Each row was made from one path, in order. Every step used is in the known rows, and no mark comes twice. Write each row's path.
Known rows
nekevut kize lala tiba: [  62  -27   59   16   96  -38   40  -11   12   54  -92  -11  -49  -13
  -14  -20  -79   35  -24  -15  -34  -25  107   43  129  113  149   51
  105   -1 -109  -30   84   66  -47   83  -58  -83   90  -28 -188 -100
   12  -20]
buvu kize nekevut teral: [ 121 -157 -152   23   50  -80   51    4   35   48   19   56  -74  -23
  102  -99  -31  -48  -43   33  -55   47  273  134   83  235  148  -22
   42   62   66   60   51  -42  -88  155   19   55  -57   -8  111 -110
  -87   13]
teral lala buvu rabo ruselir tiba rula kize: [-196 -220  -15  -97 -154  -96  -48    6   -4  -37  123   45    6  165
  -50  195 -222  282  156  139 -111 -105   79  119  162   28  -53 -142
    6 -176 -123  -28   54   83 -137  150   56 -285  119   18   18  -57
 -166    6]
rabo ruselir lala tiba rula: [  64  -51   90  -67  -42 -149   40  -88   77  -42   -4   19  -25  114
  -91   -3 -131  202   53    1  -11   51  -93  -38  145  -99 -138  113
   -1  -45 -100  -61   39    6  -56  -40   -5 -181  126  -21  -81  -61
   58  -20]
buvu kize nekevut teral rula lala: [ 222  -97 -235  -35   -5  -87  139   34   68   61   96   64  -42   45
   61  -45  -29   10  226   40 -164   -3  378  226  120  292  279 -104
   82   65   23  142    5  -89 -239  204  -90   72   46   58  215 -134
  -24   22]
teral lala tiba ruselir: [ -23   19  123  -49 -131  -58    7  -13  -71    9  -91  -16  -72   43
  -60    6  -74  196   91   46  -17  -11   27 -111  149  -98   52  -51
   16  -46  -34  -47   59  113 -223  -35    1 -124   84  -32 -136   30
   25  -59]
nekevut kize lala ruselir tiba: [ -43 -103   -9  -30   57  -72   28  -27 -108   49  -39  -17  -20  -41
  -75  142  -90   21   -4   22 -154    1  220   50  127   69   61  -40
   55   11 -223  -30  136  -12 -100   14   23 -232    7  -46 -326  -50
   -1   -5]
teral buvu tiba ruselir: [  14   17  -31  -50  -85   -7  -50  -43  -34  -57   52  123  -58   55
  -78   41 -112  285  284   17   38  -11 -116   59   64  -41   37 -141
 -131   51  -29   27  -80  133 -130  -61   10   16 -207   25   -7    6
   39  -51]
kize lala ruselir tiba rula: [ -51  -99  -86  -61 -148 -133   -8  -60  -92  -18   -4  -23   49   -8
 -100   86 -116  147  145   48 -259   53   69   98   99   56  -65    6
  -11   -2 -214  -88  100  -25  -70  -44    2 -274    2  -28 -164  -87
   72   33]
lala tiba rula nekevut teral: [  85  -82 -186   27  -39 -216   55  -31   13   12  -76  -82   46  105
   65 -160  -81    4  -66   -9 -109  -16  -64  119  223  104  -54  112
   37   26  -74   32   10  -31  -33  145  -32   -8  138    8 -115 -158
  -34  -10]
ruselir tiba lala buvu kize nekevut: [  75 -102  -65  -14   11   19  -41  -42  -73   51   73   77  -60   -7
   18   61 -219  204   61   68 -154   23  245  152  288   28   22  -40
  -26 -122  -39  -70  100   -3  -54   53   68 -166  -52  -18  105  -28
  -44   50]
kize lala tiba rula: [  51  -23  -19  -16 -113  -97    3  -45   28  -12  -58  -18   18   20
  -38  -75 -106  162  126   11 -139   27  -48   92  101  102   21  101
   42  -14 -101  -88   48   53  -17   24  -77 -126   85  -10  -24 -135
   86   19]
kize nekevut teral rula lala buvu tiba ruselir: [ 185 -153 -159  -77 -124 -134   95  -30  -30   57  119   40  -91   72
   52  -14 -106  268  320    8 -181  -75  235   87  162  105  214 -130
  -62   22   53   52  -74   11 -381  -10  -76  -20  -48   76  192 -112
  -86   -4]
teral rula lala ruselir kize: [ -21   21  -74 -103 -135 -101   39    8   70   42  141   -6   49   57
  -25  133  -34  -26  333   37 -146  -57  412   65  122    0   59 -147
   56   41 -110   51   18  -10 -172  -35  -87  -59   35   53 -165  -31
   -5    7]
kize nekevut teral rabo: [ 209  -90 -169   24  -16 -214   14   19  -57   40   13    4   28   22
  109   41   -1 -163  -28  -40  -22  -89  212   31  -21   97   70   -7
   95  -59  140  -93   15  -34 -183   73  -41   37  -56  -48  179 -107
 -106   -3]
ruselir lala tiba rula rabo buvu kize nekevut teral: [ 171 -184 -201   -7   46 -185  101  -74  117   39   87   72 -102  152
  174 -210 -199  183   38   87  -74   57  260  116  292  214  100  291
  -69   15   65   74   61  -66  -71  191    3  -88  124   -4  -50 -143
  -44   56]
tiba lala ruselir kize nekevut teral buvu: [  58 -158 -201  -80  -48 -229  -12   -1   23   41   81  105  -30    8
  147  135  -99   38  229   16 -106  -22  501  119  221   64   17  -35
   62   59   -7 -137   83 -109 -121 -102   21  -79 -118   13  -23 -106
  -65   16]
rabo ruselir kize nekevut teral rula tiba lala: [ 260 -236 -107 -106  -66 -232   96   23  -30   62  184   49 -150   50
   22   63 -102  -17  172   86  -97  -79  375  218  126   93   -6  -70
   99    4    8  146  -34 -137  -27    0  -15 -279   66   31  143  -85
 -126  -21]
nekevut teral lala ruselir: [ -83 -124  -12  -78  -73 -153   92   32  -19   17  -42  -22   14   29
   36  100   24   99   38   49  -90   21  268  -15   75    2   42    3
   38   50  -29 -107   88 -111 -212  -23   -7  -71  102   -3 -158  -52
  -71   18]
ruselir kize nekevut teral: [  50 -169 -159   16   72 -122   24    0   34   89   88    8  -37  -39
  176  -63  -19 -155 -140   38  -49  -55  369    5  109  164   89  -58
   42   19   91   40   23   -5  -72   22   16  -50  -63  -17   79  -95
 -149   14]
nekevut teral buvu rabo lala tiba: [  35  -92  -17  -50  -80 -106   50   36  115  -38  -37  122  107  108
   58  149 -144  105   -3  117  135  -60   83   74   76  105   95   93
  108  -56  -42 -139   35  170 -243  171  -54  106  131  -22 -110  -74
 -234   15]
rabo ruselir tiba rula: [ -23  -92  -37  -52  -24 -103  -14  -59  -84  -45   24   32   -8   62
 -126   66 -119  124  -67   55 -104   15 -142   68   44    3  -93  -34
  -22  -21 -155   58   19    4  -17  -21   51 -225  -54  -18  -54  -41
   28  -27]
rabo tiba lala ruselir kize: [ -34  -79    2 -108   42 -116  -64  -26  -65   -7   41   12 -167  -30
  -44  218 -102   50  132  -12 -126   58  273  183  178 -122  -77  -15
   29   -3 -125   18  -13  -34    3 -133   34 -254  -97   -2 -269   53
    5  -12]
kize nekevut teral buvu tiba: [ 127  -87 -197   -5   55  -80   43    0   27  -11   70  117  -16   -3
   58  -34  -76  113   55   26    9  -16  -14  182   68   79  122  -20
  -66   37   78  -82  -30    9 -188   95  -30  143 -112    7  241 -151
  -66   42]
buvu tiba lala ruselir kize: [ -73  -46   -9  -98   13  -26  -46  -19  -46   -7   98   40  -77    1
  -91  158 -119  168  254   40  -95  102  239  162  179  -95  -63  -53
  -25    1  -92  -65  -34   67  -16  -73  -15 -107  -46  -12 -211   44
  -19    4]
nekevut teral rula lala: [ 118  -41 -171  -53  -22  -94  137   37   45   40   65    1   30   80
   38   54   24   76  162    7 -110  -69  215   97   54  191  206  -70
   58   48  -37  115  -80  -77 -192   62 -117   27  113   72   54  -76
  -14    8]
rula lala tiba ruselir: [  25   43   33  -50  -97  -81  -12  -31  -84   23  -57  -49  -52   59
 -114  -22  -49  130  153  -47  -65   20   28  -82  145  -19  121  -13
   57  -22 -104   79  -10  136 -203   37  -52   43   57   -9 -203   22
   17  -76]
tiba rula lala buvu: [ -25  -55  -91  -59  -70  -68   -1  -53   39   10   80  -20   99  126
   46  -14  -72  250  180  -49 -223  -24   78    5  161   80   45   -6
  -43  -18  -15   64    3  -67  -68  -15  -72  -33   30   78   17  -89
   -4   35]
rabo ruselir kize lala buvu tiba rula nekevut teral: [ -42 -308  -55  -92  -50 -216   67  -54   34   18  177   43  -36  150
   34  -94 -194  213  191  104 -217  -59  272  178  269  133  -86   23
  -23   44 -130   12  -30  -19   41   27   18 -245  -67   65   41 -226
 -187   11]
kize lala ruselir tiba rula teral rabo buvu: [  36 -127  -98  -95  -85 -332   25  -39 -115  -35  108   14   91  120
  -43  207 -114   63  220   28 -231  -34  181  180  101   30  -46    6
  -36  -53 -195  -63    0 -144 -142  -29  -23 -183   78  -27 -352  -65
  -27  -16]
rabo lala tiba ruselir kize: [  19  -42  143  -54  -85  -73  -30  -39  -20   20   -3   26  -32   15
  -23   68 -128   79    1   95   27  -16  218 -166  174  -49   27  -42
   77   15  -62   45   62  222 -124  -49  -16 -210    7  -36 -313   56
 -137  -98]
tiba ruselir kize lala: [ -52 -116   40  -56 -106  -59  -33  -34  -40   50   78   28 -104   -5
   15    0  -65   65  230   58 -106  -42  375  -86  105  127   49 -137
   23   33  -74   84   -4  101    3 -132   38 -267 -134    0  -83   10
  -23  -63]
tiba ruselir kize lala buvu rabo: [-170 -211   72  -77 -227  -50  -74  -36   44   58  124   57  -60   84
  105   60 -171  111  299  100  -82 -126  496  -64  136  154    7 -134
   -2 -106  -41  -18  -10  198  -71 -109   83 -224 -121    9  -63    0
 -191  -10]
ruselir lala buvu rabo tiba rula teral kize nekevut: [  71 -241 -215 -110  -55 -220   44  -83   72    3  191   62 -152  124
  189   45 -189  189  164   38 -152    1  201  213  216  100 -165 -209
  -93 -252    4   30  -66 -132 -192  106   41 -151  143    2  107  -20
 -171   53]
tiba ruselir lala buvu kize nekevut teral rula rabo: [ 214 -232 -130  -42 -269 -135   72  -65   87   93  163   77 -152  162
  206  -84 -188  262  346  142  -91 -109  526   -5  241  167   86  -49
  -79   30   69   70   35  -16 -193   20    9 -255  -42   61  140  -75
  -93   12]
ruselir tiba lala buvu kize nekevut teral: [  92 -203 -151   -9   44  -64    9  -34  -60   79   61   70  -61    4
   95   60 -199  223  -43   71 -154    3  352  161  304  166   96  -26
   -8  -76  -34  -34   68  -34  -94   65   60 -160  -47  -10   54  -77
 -119   50]

Which path is each row?
[  91  -75   39 -102  -88 -241   43  -74  132  -70   91   79   34  205
  -54   53 -137  257  186   41    8  -13 -112   85  203 -105 -120  -22
  -55  -12 -184  -55  -25  -63 -111    0  -54  -51  164   23 -150  -86
   20  -42]  rabo ruselir lala tiba rula teral buvu
[ 114 -234 -149  -76  -59 -244   14   -1  -86   83  112  -49  -77  -20
   56   46  -65  -58   86   16 -160   27  440  130  200   49  -48    6
   67    3    8   64   45 -128  -29   16    2 -170   69  -22 -144  -52
 -162   15]  rula tiba lala ruselir kize nekevut teral
[  57 -171 -376  -10 -129 -293  -54  -27  -19   -9   60   31   54    2
   64  108 -134   96  123    1 -157  -54  117  199  180  134   30 -104
    4   67 -104  -37  110  -63 -179  120   -5 -120  -64   17  -60 -198
  -37    4]  lala ruselir tiba rula kize nekevut teral buvu
[ 304 -108  -99  -19 -177 -148  120   42   16   37   -5   20  -36   57
   91  -40 -111   -3   30  187  -18  -71  160   88   58   53  130  192
  143   20   38 -105   97   48 -239  215 -147  -87  200   -4  124 -123
 -146   22]  kize nekevut teral rula rabo lala tiba
[  39 -151 -312  -73   87 -209  186  -26  -31   -6  109  105 -108   92
   97 -153 -134  278  246   34 -186   67  165  258  198  325  -23   45
  -46   19  -58   90  -68 -184   29  136   44  -92   62   45   40 -152
  -62   19]  rabo buvu tiba rula nekevut teral kize lala
[  98 -133 -152  -88   15 -332  -24    6 -136   17   52  -34  -88   97
   22  233 -108 -120  164  -39 -153  -64  425  232  256  -72 -123   -6
  122  -48 -110    6  -43  -92  -57   11   11 -217  -72  -17 -257  -29
 -117  -42]  rula nekevut teral rabo tiba lala ruselir kize
[ -86 -138  -35 -105 -161 -231  -62  -23  165  -54  141  111   38  228
    3   90 -195   41  177  134   32  -94   77  241  149   59  -77 -153
   17  -64 -179   16  -71  147 -103   99  -25   46   47    9 -227  -91
 -157  -44]  lala tiba rula teral buvu rabo ruselir kize
[  -6 -210   76  -80 -139 -270   -8  -13   35   62  149   66   35  116
   81  157 -125   57  115   57  -38 -206  558  -38   76  108   17  -34
  118  -51  -49 -130   12   52  -46  -99  -12 -222 -153    4  -29 -160
 -250  -14]  nekevut teral rabo ruselir kize lala buvu
[ 129  -98   31  -88 -228  -82    7  -87   11   16  129   20 -200  148
   64   70 -189  313  306   82  -60 -146  152  -12  169 -135  -52  -13
 -144  -46  -35   87  -67   17 -127 -134    4 -399  -55   70   -4   42
    8   -1]  teral rula rabo tiba ruselir lala buvu
[-117 -272  -79  -50  -42  -88   40   30  103   97  139   45    8   80
  260   29 -122   -7  -23  144  -73 -146  559   -3  200  151   84 -100
   18 -159  151 -107   66   44 -249   61   49  -88   56  -10  174  -97
 -308   86]  ruselir kize nekevut teral lala buvu rabo
[  30 -120   43  -62  -93 -170    7   -6  -56   70   68  -34 -113   41
   48  -49  -71  -14   60  119  -96  -47  294  -34  268  -68   72 -214
   20  -63  -19   16   39   70 -279   36  -18 -112  139  -42 -132   10
 -111  -77]  rula teral lala tiba ruselir kize nekevut
[ 133 -229 -281  -57   61 -170  -41   64   -7  -35   65  120 -206   27
   94  196 -136   68  253  -19  -33  -47  169  407  132  165  125  -34
  101  -80    7   10  -76  -33 -131  215   17  -38  -20   32  217  -77
 -107    1]  rula kize nekevut teral buvu rabo tiba lala
[ -47 -136  -62 -111 -142  -69  -31  -38  -20  -47  151   34   10  113
  -51   57 -164  198  226  197 -161   86  166  112  118  -28  -66   59
  -31   82  -70   30   41  120  -32   98 -104 -208    0    5 -229  -15
 -127   14]  buvu tiba rula rabo lala ruselir kize
